Below is a small trained network, with its code and all its weights. Each question gives an input and a class and asks what happens when units are switched off, that is, made to give their printed mean instead of their output.

import numpy as np


def w(rows, s, z=0):
    codes = np.array(rows[::2]) - 128.0
    scale = np.full(codes.shape[1], s)
    scale[-1] = z or s
    return codes * scale


def f(y):
    return y / 2 * (1 + np.tanh(0.7978845608 * (y + 0.044715 * y**3)))


def log_softmax(a):
    a = a - a.max(-1, keepdims=True)
    return a - np.log(np.exp(a).sum(-1, keepdims=True))


def net(x, mask):
    res = np.array(x, float).reshape(1, 6) / 4 @ E
    y = f(res @ A[0][:, :-1].T + A[0][:, -1])
    res = res + np.where(mask, y, B[0][:, -1]) @ B[0][:, :-1]
    return log_softmax(res[-1] @ U[:, :-1].T + U[:, -1])


A, B = {}, {}
E = w([
[145,254,133,175],'x0',
[124,133,132,125],'x1',
[133,125,128,132],'x2',
[126,129,127,129],'x3',
[44,106,201,231],'x4',
[133,114,9,227],'x5',
],0.0074)
A[0] = w([
[139,209,123,132,166],'neuron 1',
[184,162,151,150,124],'neuron 2',
[54,100,181,168,104],'neuron 3',
[144,146,94,90,76],'neuron 4',
[115,145,171,88,7],'neuron 5',
[169,131,214,114,109],'neuron 6',
[172,139,102,92,121],'neuron 7',
[51,132,148,136,63],'neuron 8',
[60,104,146,181,136],'neuron 9',
[128,55,116,106,122],'neuron 10',
[82,66,100,94,96],'neuron 11',
[142,126,181,95,101],'neuron 12',
[123,68,112,130,42],'neuron 13',
[157,134,98,98,52],'neuron 14',
[113,140,165,75,82],'neuron 15',
[122,194,122,127,67],'neuron 16',
[164,122,101,95,54],'neuron 17',
[107,151,73,74,3],'neuron 18',
[131,44,4,166,217],'neuron 19',
[127,61,129,106,78],'neuron 20',
],0.012,0.0051)
B[0] = w([
[57,30,170,181,185],'neuron 1',
[74,125,180,142,148],'neuron 2',
[191,165,126,99,190],'neuron 3',
[162,200,185,153,143],'neuron 4',
[113,234,86,169,136],'neuron 5',
[105,142,54,131,166],'neuron 6',
[164,138,170,137,160],'neuron 7',
[153,197,135,103,144],'neuron 8',
[199,210,130,63,190],'neuron 9',
[105,105,167,195,169],'neuron 10',
[118,152,218,227,163],'neuron 11',
[88,143,28,139,154],'neuron 12',
[107,188,127,192,139],'neuron 13',
[193,204,136,137,137],'neuron 14',
[94,148,67,151,153],'neuron 15',
[114,120,165,211,145],'neuron 16',
[172,185,159,146,140],'neuron 17',
[192,254,123,194,132],'neuron 18',
[100,131,111,92,254],'neuron 19',
[62,150,149,232,153],'neuron 20',
],0.0092,0.0098)
U = w([
[82,113,227,207,6],'0',
[231,175,167,90,21],'1',
[111,88,145,69,254],'2',
[78,138,4,114,21],'3',
[122,91,158,75,221],'4',
[118,83,160,70,203],'5',
],0.012,0.0081)

Each question gives the input, the list of numbers given to net, and the class t.
The units are the neurons (one row each of A and B). Each row of codes is followed by its name. A weight is (code - 128) times the scale printed after its matrix; where a second scale follows, it is the last column's (A, B and U).
mask holds one flag per neuron, in row order. A switched-off neuron (its flag False) gives its mean, the last column of its row in B, instead of its output. The means were averaged over made-up inputs and are rounded, as every weight is.
A unit's drop is (log p(t) with every unit on - log p(t) with that unit switched off) / (log p(t) with every unit on - log p(t) with every unit switched off).
The circuit of an input: a set's keep is (log p(t) with only the set's units on - log p(t) with every unit switched off) / (log p(t) with every unit on - log p(t) with every unit switched off). Starting from the 12 units with the biggest drops (on a tie, the unit counted first), units are removed one at a time, each time the one whose removal leaves the highest keep (on an exact tie, the one counted first), for as long as the keep stays at least 0.8.
circuit, biggest first: the units of the circuit, biggest drop first
unit that matters most: the unit with the biggest drop
top k neurons: the k neurons with the biggest drops, biggest first
drop when u is switched off: that unit's drop, to one decimal
input [7,-4,2,-6,-7,-3], class 0: circuit, biggest first : neuron 1; neuron 16
input [-8,8,0,-7,-6,7], class 0: circuit, biggest first : neuron 11; neuron 10
input [-6,-3,7,-7,-7,-4], class 1: circuit, biggest first : neuron 1; neuron 17
input [-8,7,-1,8,-3,-1], class 0: circuit, biggest first : neuron 11; neuron 20
input [-4,3,6,-2,7,2], class 1: circuit, biggest first : neuron 9; neuron 3
input [-3,-1,-2,1,5,3], class 1: circuit, biggest first : neuron 9; neuron 1
input [5,7,3,-2,5,-8], class 3: top 2 neurons : neuron 6; neuron 12
input [6,-2,2,3,8,-7], class 1: circuit, biggest first : neuron 3; neuron 9
input [-6,1,2,5,0,3], class 0: top 2 neurons : neuron 11; neuron 10
input [1,-3,1,7,6,8], class 3: circuit, biggest first : neuron 19
input [-7,-1,-4,3,8,6], class 1: top 3 neurons : neuron 9; neuron 3; neuron 1
input [-7,3,6,1,-7,4], class 0: top 4 neurons : neuron 11; neuron 10; neuron 20; neuron 9
input [-3,-4,8,-2,8,-8], class 1: top 2 neurons : neuron 3; neuron 9
input [-4,1,6,1,7,-7], class 1: unit that matters most : neuron 3
input [-7,-7,6,7,-7,5], class 0: top 4 neurons : neuron 11; neuron 10; neuron 20; neuron 9
input [-8,-7,-8,-7,-2,-8], class 0: top 3 neurons : neuron 11; neuron 20; neuron 10
input [2,-4,-3,7,-4,5], class 5: top 2 neurons : neuron 12; neuron 6
input [-7,8,-8,5,8,-2], class 1: top 2 neurons : neuron 9; neuron 3
input [1,3,-1,-2,8,-6], class 1: top 2 neurons : neuron 3; neuron 9
input [7,-2,4,6,-2,1], class 0: unit that matters most : neuron 1
input [-8,7,2,6,-5,2], class 0: drop when neuron 11 is switched off : 0.2
input [-6,-1,6,-3,-8,-8], class 1: drop when neuron 19 is switched off : 0.2
input [4,-8,-1,-2,-4,8], class 2: drop when neuron 12 is switched off : 0.3
